Here is a tiny trained network, its code and every weight. The questions are about switching its units off for an input and a target symbol, where a switched-off unit gives its printed mean instead of its output.

import numpy as np


def w(rows, s, z=0):
    codes = np.array(rows[::2]) - 128.0
    scale = np.full(codes.shape[1], s)
    scale[-1] = z or s
    return codes * scale


def norm(h):
    return h / np.sqrt((h * h).mean(-1, keepdims=True) + 1e-5)


def f(y):
    return np.maximum(y, 0)


def softmax(a):
    e = np.exp(a - a.max(-1, keepdims=True))
    return e / e.sum(-1, keepdims=True)


def log_softmax(a):
    a = a - a.max(-1, keepdims=True)
    return a - np.log(np.exp(a).sum(-1, keepdims=True))


def net(x, mask):
    ids = ['γζμπσω'.index(c) for c in x.split()]
    T = len(ids)
    res = E[ids] + P[:T]
    u = 0
    for l in range(3):
        q, k, v = (norm(res) @ M[l].T for M in (Q, K, V))
        z = softmax(np.where(np.tri(T) > 0, q @ k.T / 4**0.5, -1e9)) @ v
        res = res + np.where(mask[u], z, O[l][:, -1]) @ O[l][:, :-1]
        u += 1
        y = f(norm(res) @ A[l][:, :-1].T + A[l][:, -1])
        res = res + np.where(mask[u : u + 4], y, B[l][:, -1]) @ B[l][:, :-1]
        u += 4
    return log_softmax(norm(res)[-1] @ U[:, :-1].T + U[:, -1])


Q, K, V, O, A, B = {}, {}, {}, {}, {}, {}
E = w([
[139,117,147,87,192,154,171,124,240,216],'γ',
[111,115,46,140,159,82,87,188,95,131],'ζ',
[112,151,108,47,64,82,186,73,158,78],'μ',
[184,138,165,31,79,186,83,186,150,114],'π',
[105,89,93,173,110,127,152,166,173,147],'σ',
[252,71,68,102,220,163,104,105,85,122],'ω',
],0.016)
P = w([
[208,117,118,183,150,60,111,183,84,9],'0',
[58,65,83,129,157,192,98,158,135,146],'1',
[207,74,129,154,144,86,130,123,144,112],'2',
[73,85,90,108,122,174,97,119,133,171],'3',
[177,111,133,145,149,101,153,123,155,115],'4',
[74,113,96,97,95,160,97,91,124,179],'5',
[136,130,112,149,122,144,205,173,77,120],'6',
],0.014)
Q[0] = w([
[139,150,179,118,135,184,118,122,114,170],'0.h1',
[101,61,149,133,89,192,43,138,123,62],'0.h1',
[103,150,155,180,184,125,188,254,172,100],'0.h1',
[57,87,28,19,101,179,98,94,155,213],'0.h1',
],0.0072)
K[0] = w([
[144,94,179,115,129,178,133,146,132,132],'0.h1',
[131,116,137,95,51,126,86,150,161,86],'0.h1',
[99,90,117,193,99,89,93,181,124,143],'0.h1',
[108,239,254,57,101,106,144,99,204,185],'0.h1',
],0.0095)
V[0] = w([
[151,151,207,101,129,176,2,118,225,120],'0.h1',
[144,158,155,240,124,161,12,125,65,174],'0.h1',
[38,149,177,179,223,49,117,25,108,134],'0.h1',
[169,157,118,199,224,212,182,53,40,200],'0.h1',
],0.005)
O[0] = w([
[88,157,86,157,166,204,195,112,59,125,151],'0.h1',
[130,162,110,105,57,151,148,170,90,249,3],'0.h1',
[155,49,223,211,135,80,109,97,86,179,29],'0.h1',
[192,2,75,98,166,102,121,193,143,158,98],'0.h1',
],0.0085,0.0045)
A[0] = w([
[105,89,63,115,180,182,58,105,137,63,186],'0.n1',
[121,62,140,50,89,155,101,179,176,214,5],'0.n2',
[93,85,75,125,183,131,95,109,117,206,111],'0.n3',
[90,169,147,255,94,116,132,154,32,96,98],'0.n4',
],0.0091,0.0034)
B[0] = w([
[111,108,247,82,7,52,233,101,128,222,248],'0.n1',
[199,166,176,122,62,2,71,90,150,104,171],'0.n2',
[44,59,53,250,213,184,161,117,119,123,199],'0.n3',
[48,143,198,142,160,113,229,99,143,68,138],'0.n4',
],0.0078,0.011)
Q[1] = w([
[164,129,122,1,96,75,235,123,166,126],'1.h1',
[91,103,147,225,40,167,183,102,167,11],'1.h1',
[101,171,159,151,226,171,79,215,150,207],'1.h1',
[215,82,173,168,117,204,202,82,103,63],'1.h1',
],0.0074)
K[1] = w([
[166,146,126,140,120,118,161,130,84,68],'1.h1',
[83,83,91,103,2,94,216,133,148,169],'1.h1',
[131,112,44,227,182,196,13,153,151,144],'1.h1',
[72,87,223,138,106,184,185,63,80,139],'1.h1',
],0.0069)
V[1] = w([
[171,87,181,136,138,153,190,153,42,52],'1.h1',
[168,155,127,59,132,112,168,206,120,32],'1.h1',
[121,131,87,84,82,80,129,128,90,100],'1.h1',
[159,107,69,174,2,142,104,131,14,71],'1.h1',
],0.0057)
O[1] = w([
[136,219,90,37,37,36,30,17,68,185,180],'1.h1',
[177,188,154,172,89,54,25,139,187,105,212],'1.h1',
[72,111,138,196,23,54,100,25,123,111,159],'1.h1',
[184,182,143,110,254,113,164,76,220,125,3],'1.h1',
],0.0068,0.0039)
A[1] = w([
[156,145,148,68,125,149,69,102,216,166,187],'1.n1',
[186,120,111,120,85,7,143,136,168,115,107],'1.n2',
[192,95,70,190,161,98,196,183,106,65,194],'1.n3',
[194,75,216,141,2,97,160,214,63,138,2],'1.n4',
],0.0092,0.0035)
B[1] = w([
[161,41,89,132,107,119,134,170,15,48,172],'1.n1',
[165,193,90,129,110,134,73,152,168,19,251],'1.n2',
[115,163,163,23,139,236,126,108,110,155,190],'1.n3',
[177,123,77,180,147,51,79,79,121,10,200],'1.n4',
],0.012,0.011)
Q[2] = w([
[122,178,220,174,77,51,115,111,169,84],'2.h1',
[147,45,105,83,155,138,166,162,74,41],'2.h1',
[121,26,68,159,200,129,187,147,235,137],'2.h1',
[83,188,163,105,2,133,109,151,53,183],'2.h1',
],0.0093)
K[2] = w([
[74,94,173,96,170,69,169,132,177,20],'2.h1',
[237,101,171,151,190,137,125,227,71,139],'2.h1',
[111,2,70,175,151,177,121,175,190,162],'2.h1',
[103,191,129,78,42,87,131,55,37,104],'2.h1',
],0.0096)
V[2] = w([
[158,104,129,172,117,199,136,167,148,199],'2.h1',
[141,186,89,177,118,141,172,164,167,118],'2.h1',
[155,185,124,141,87,133,138,164,101,164],'2.h1',
[152,90,151,163,254,193,161,155,87,114],'2.h1',
],0.0071)
O[2] = w([
[158,173,90,94,12,4,211,93,68,101,4],'2.h1',
[155,89,76,112,87,74,147,193,118,2,136],'2.h1',
[200,126,176,156,155,87,133,127,129,111,45],'2.h1',
[73,107,95,250,106,39,113,109,141,83,18],'2.h1',
],0.0077,0.0045)
A[2] = w([
[192,144,146,227,96,10,46,133,115,104,2],'2.n1',
[168,146,115,118,123,165,105,146,31,155,96],'2.n2',
[177,173,155,239,123,49,102,139,122,99,95],'2.n3',
[179,202,158,112,166,189,106,156,166,118,101],'2.n4',
],0.013,0.0058)
B[2] = w([
[123,234,192,59,170,2,168,180,14,155,205],'2.n1',
[129,93,98,174,117,174,199,124,196,156,152],'2.n2',
[153,208,124,25,147,7,92,154,33,143,191],'2.n3',
[96,66,121,191,152,65,177,87,123,173,254],'2.n4',
],0.014,0.0085)
U = w([
[122,204,152,96,169,231,180,183,115,160,253],'γ',
[117,118,248,105,129,154,89,82,151,111,77],'ζ',
[97,134,104,108,138,136,73,172,157,173,53],'μ',
[161,115,66,210,99,125,105,114,189,62,37],'π',
[108,78,138,196,158,71,200,87,114,161,54],'σ',
[158,181,163,115,136,79,148,157,98,139,254],'ω',
],0.011,0.004)

Each question gives the input, a string of symbols that net reads in full, and the target symbol t.
The units are the heads (4 rows each of Q, K, V and O) and the neurons (one row each of A and B). Each row of codes is followed by its name. A weight is (code - 128) times the scale printed after its matrix; where a second scale follows, it is the last column's (O, A, B and U).
mask holds one flag per unit, layer by layer, with each layer's heads first. A switched-off unit (its flag False) gives its mean, the last column of its rows in O or B, instead of its output. The means were averaged over made-up inputs and are rounded, as every weight is.
A unit's drop is (log p(t) with every unit on - log p(t) with that unit switched off) / (log p(t) with every unit on - log p(t) with every unit switched off).
The circuit of an input: a set's keep is (log p(t) with only the set's units on - log p(t) with every unit switched off) / (log p(t) with every unit on - log p(t) with every unit switched off). Starting from the 12 units with the biggest drops (on a tie, the unit counted first), units are removed one at a time, each time the one whose removal leaves the highest keep (on an exact tie, the one counted first), for as long as the keep stays at least 0.8.
circuit, biggest first: the units of the circuit, biggest drop first
most important unit: the unit with the biggest drop
top k neurons: the k neurons with the biggest drops, biggest first
k most important neurons of layer l: the k neurons of layer l with the biggest drops, biggest first
input γ γ γ γ, target σ: most important unit	0.n3
input μ μ ζ μ ω ζ, target ζ: circuit, biggest first	[2.h1, 0.h1, 0.n1]
input ω γ σ γ γ γ σ, target π: top 3 neurons	[1.n3, 0.n1, 0.n3]
input γ π γ μ μ, target π: circuit, biggest first	[0.n1, 2.n1]
input γ ω μ ω, target ζ: circuit, biggest first	[0.h1, 2.h1, 0.n1]
input ζ σ γ γ ζ, target π: top 2 neurons	[0.n1, 1.n3]
input μ π ω σ, target γ: circuit, biggest first	[0.h1, 2.h1]
input π σ γ ζ ζ γ ζ, target σ: top 2 neurons	[2.n4, 0.n1]
input σ μ ω σ, target ζ: circuit, biggest first	[2.h1, 0.h1]
input ζ ω ω γ ζ γ γ, target σ: top 3 neurons	[0.n1, 2.n4, 1.n3]
input π σ π, target π: circuit, biggest first	[0.h1, 2.n1, 2.n3]
input γ γ σ μ μ γ γ, target γ: top 4 neurons	[1.n3, 0.n1, 1.n2, 2.n4]
input σ ζ γ γ σ, target π: 3 most important neurons of layer 1	[1.n3, 1.n2, 1.n4]
input π γ ω ω, target σ: 2 most important neurons of layer 1	[1.n2, 1.n3]
input ζ ζ γ ζ γ σ ζ, target γ: circuit, biggest first	[1.n3]
input σ σ γ ζ σ, target σ: circuit, biggest first	[2.n4, 0.n1, 1.n3, 1.n1]
input σ γ γ ζ ζ μ, target ζ: top 2 neurons	[0.n3, 1.n4]
input ζ μ σ σ γ π π, target π: top 2 neurons	[0.n1, 0.n3]
input γ γ μ σ, target ζ: circuit, biggest first	[0.h1, 2.h1, 0.n1]
input ζ σ π σ, target γ: circuit, biggest first	[0.h1]
input ω γ γ γ γ, target γ: top 4 neurons	[0.n1, 1.n3, 1.n4, 0.n3]
input σ σ ω γ ω, target π: 2 most important neurons of layer 2	[2.n3, 2.n2]
input π π σ ω, target γ: 2 most important neurons of layer 1	[1.n2, 1.n4]
input σ ζ ω ζ, target μ: 2 most important neurons of layer 2	[2.n4, 2.n1]
